Below are the code and all the weights of a small trained network. Each question names an input and a target symbol and asks about switching units off, where a switched-off unit gives its printed mean instead of its output.

import numpy as np


def w(rows, s, z=0):
    codes = np.array(rows[::2]) - 128.0
    scale = np.full(codes.shape[1], s)
    scale[-1] = z or s
    return codes * scale


def f(y):
    return np.maximum(y, 0)


def softmax(a):
    e = np.exp(a - a.max(-1, keepdims=True))
    return e / e.sum(-1, keepdims=True)


def log_softmax(a):
    a = a - a.max(-1, keepdims=True)
    return a - np.log(np.exp(a).sum(-1, keepdims=True))


def net(x, mask):
    ids = ['ΘΞΠΣγδεζλμτω'.index(c) for c in x.split()]
    T = len(ids)
    res = E[ids] + P[:T]
    r = res
    for j in range(2):
        rows = slice(3 * j, 3 * j + 3)
        q, k, v = (r @ M[0][rows].T for M in (Q, K, V))
        z = softmax(np.where(np.tri(T) > 0, q @ k.T / 3**0.5, -1e9)) @ v
        o = O[0][rows]
        res = res + np.where(mask[j], z, o[:, -1]) @ o[:, :-1]
    y = f(res @ A[0][:, :-1].T + A[0][:, -1])
    res = res + np.where(mask[2:10], y, B[0][:, -1]) @ B[0][:, :-1]
    return log_softmax(res[-1] @ U[:, :-1].T + U[:, -1])


Q, K, V, O, A, B = {}, {}, {}, {}, {}, {}
E = w([
[100,120,107,198,138],'Θ',
[119,174,137,123,99],'Ξ',
[84,139,134,190,141],'Π',
[127,111,133,196,101],'Σ',
[147,138,124,149,87],'γ',
[117,152,117,144,126],'δ',
[122,129,163,172,95],'ε',
[158,117,88,146,116],'ζ',
[152,181,114,75,102],'λ',
[177,151,141,95,61],'μ',
[182,73,116,176,77],'τ',
[150,24,137,251,103],'ω',
],0.023)
P = w([
[174,220,69,194,112],'0',
[95,186,127,195,70],'1',
[154,153,64,85,166],'2',
[95,169,200,175,36],'3',
[236,193,153,176,202],'4',
[205,122,200,80,228],'5',
[250,115,121,151,101],'6',
[85,130,108,155,43],'7',
],0.016)
Q[0] = w([
[180,54,191,59,247],'h0',
[37,70,177,100,49],'h0',
[137,133,48,156,40],'h0',
[100,82,161,77,185],'h1',
[111,104,126,114,114],'h1',
[75,188,92,180,38],'h1',
],0.014)
K[0] = w([
[19,48,36,73,120],'h0',
[80,247,34,198,107],'h0',
[254,147,193,219,178],'h0',
[10,105,92,130,112],'h1',
[90,221,86,223,105],'h1',
[223,217,192,202,195],'h1',
],0.0087)
V[0] = w([
[154,24,120,214,89],'h0',
[155,194,156,118,97],'h0',
[10,82,137,215,251],'h0',
[84,123,206,29,65],'h1',
[63,199,98,152,183],'h1',
[67,163,239,183,72],'h1',
],0.014)
O[0] = w([
[44,130,176,90,185,187],'h0',
[133,72,45,94,118,170],'h0',
[102,163,175,130,61,53],'h0',
[74,166,74,174,116,5],'h1',
[177,110,163,150,72,132],'h1',
[22,59,80,58,5,127],'h1',
],0.016,0.021)
A[0] = w([
[193,165,1,164,137,25],'n0',
[110,123,7,181,77,71],'n1',
[82,194,144,219,242,70],'n2',
[129,137,178,109,241,69],'n3',
[154,100,97,168,124,101],'n4',
[97,7,151,186,144,155],'n5',
[242,144,71,108,28,148],'n6',
[73,187,209,113,147,1],'n7',
],0.0074,0.0047)
B[0] = w([
[72,143,195,105,171,231],'n0',
[79,135,174,167,148,181],'n1',
[110,104,155,7,77,181],'n2',
[68,101,90,255,81,255],'n3',
[141,186,144,109,113,177],'n4',
[151,227,95,70,130,199],'n5',
[108,168,109,179,118,229],'n6',
[208,159,68,150,151,203],'n7',
],0.009,0.025)
U = w([
[142,176,212,80,147,2],'Θ',
[52,170,21,212,79,180],'Ξ',
[70,127,127,171,59,128],'Π',
[83,119,164,32,158,98],'Σ',
[160,118,56,63,151,112],'γ',
[159,167,77,136,98,146],'δ',
[63,89,51,97,92,214],'ε',
[138,60,131,175,143,179],'ζ',
[134,226,121,131,160,87],'λ',
[84,153,82,83,199,83],'μ',
[24,11,81,176,136,126],'τ',
[3,167,186,148,134,143],'ω',
],0.0051,0.0048)

Each question gives the input, a string of symbols that net reads in full, and the target symbol t.
The units are the heads (3 rows each of Q, K, V and O) and the neurons (one row each of A and B). Each row of codes is followed by its name. A weight is (code - 128) times the scale printed after its matrix; where a second scale follows, it is the last column's (O, A, B and U).
mask holds one flag per unit, heads first, then neurons. A switched-off unit (its flag False) gives its mean, the last column of its rows in O or B, instead of its output. The means were averaged over made-up inputs and are rounded, as every weight is.
A unit's drop is (log p(t) with every unit on - log p(t) with that unit switched off) / (log p(t) with every unit on - log p(t) with every unit switched off).
The circuit of an input: a set's keep is (log p(t) with only the set's units on - log p(t) with every unit switched off) / (log p(t) with every unit on - log p(t) with every unit switched off). Starting from all 10 units, units are removed one at a time, each time the one whose removal leaves the highest keep (on an exact tie, the one counted first), for as long as the keep stays at least 0.8.
circuit, biggest first: the units of the circuit, biggest drop first
most important unit: the unit with the biggest drop
k most important neurons: the k neurons with the biggest drops, biggest first
which heads matter: for each layer, one digit per head in row order, 1 if its drop is at least 0.15 and else 0, layers parted by /
input Ξ μ λ γ, target Ξ: circuit, biggest first -> [h0, n6]
input Ξ Ξ ζ Ξ Ξ μ, target ζ: circuit, biggest first -> [n5, n3, h1]
input ζ Ξ Ξ Σ, target ζ: which heads matter -> 01
input γ τ Θ Θ ζ Π, target Θ: circuit, biggest first -> [h0, n3, h1]
input δ ε γ Ξ λ δ ζ, target λ: most important unit -> h0
input μ δ Ξ γ Θ λ, target Ξ: 2 most important neurons -> [n6, n2]
input Π τ ζ Θ Σ Π ω δ, target Σ: circuit, biggest first -> [n3, h1]
input ω ζ Ξ γ Θ ζ δ, target ζ: which heads matter -> 01
input δ Π ζ, target ζ: 2 most important neurons -> [n3, n5]
input Θ ζ λ ω ω μ, target λ: 3 most important neurons -> [n0, n6, n3]
input γ τ Σ, target τ: circuit, biggest first -> [h0, n3, n4]
input τ μ ε, target τ: which heads matter -> 10
input δ Σ Π ζ ω, target ω: which heads matter -> 10
input τ Π ζ τ ζ γ ε Ξ, target ζ: which heads matter -> 01
input ζ Σ Π Π Π Θ, target Π: circuit, biggest first -> [h0, h1]
input Σ Π μ Ξ Ξ Σ Ξ ε, target Ξ: most important unit -> h0
input τ Θ Ξ Ξ τ Σ μ, target τ: which heads matter -> 11
input δ λ Π Π Θ μ Ξ, target μ: which heads matter -> 11
input Θ Θ γ μ, target Θ: circuit, biggest first -> [n3, h0]
input ω Θ ζ γ Σ ε, target ζ: which heads matter -> 10
input Ξ Ξ Ξ Ξ, target Ξ: most important unit -> h0
input Π Π μ δ ζ δ γ ω, target ζ: which heads matter -> 01
input ε τ ω ζ, target ε: circuit, biggest first -> [h1, n0]
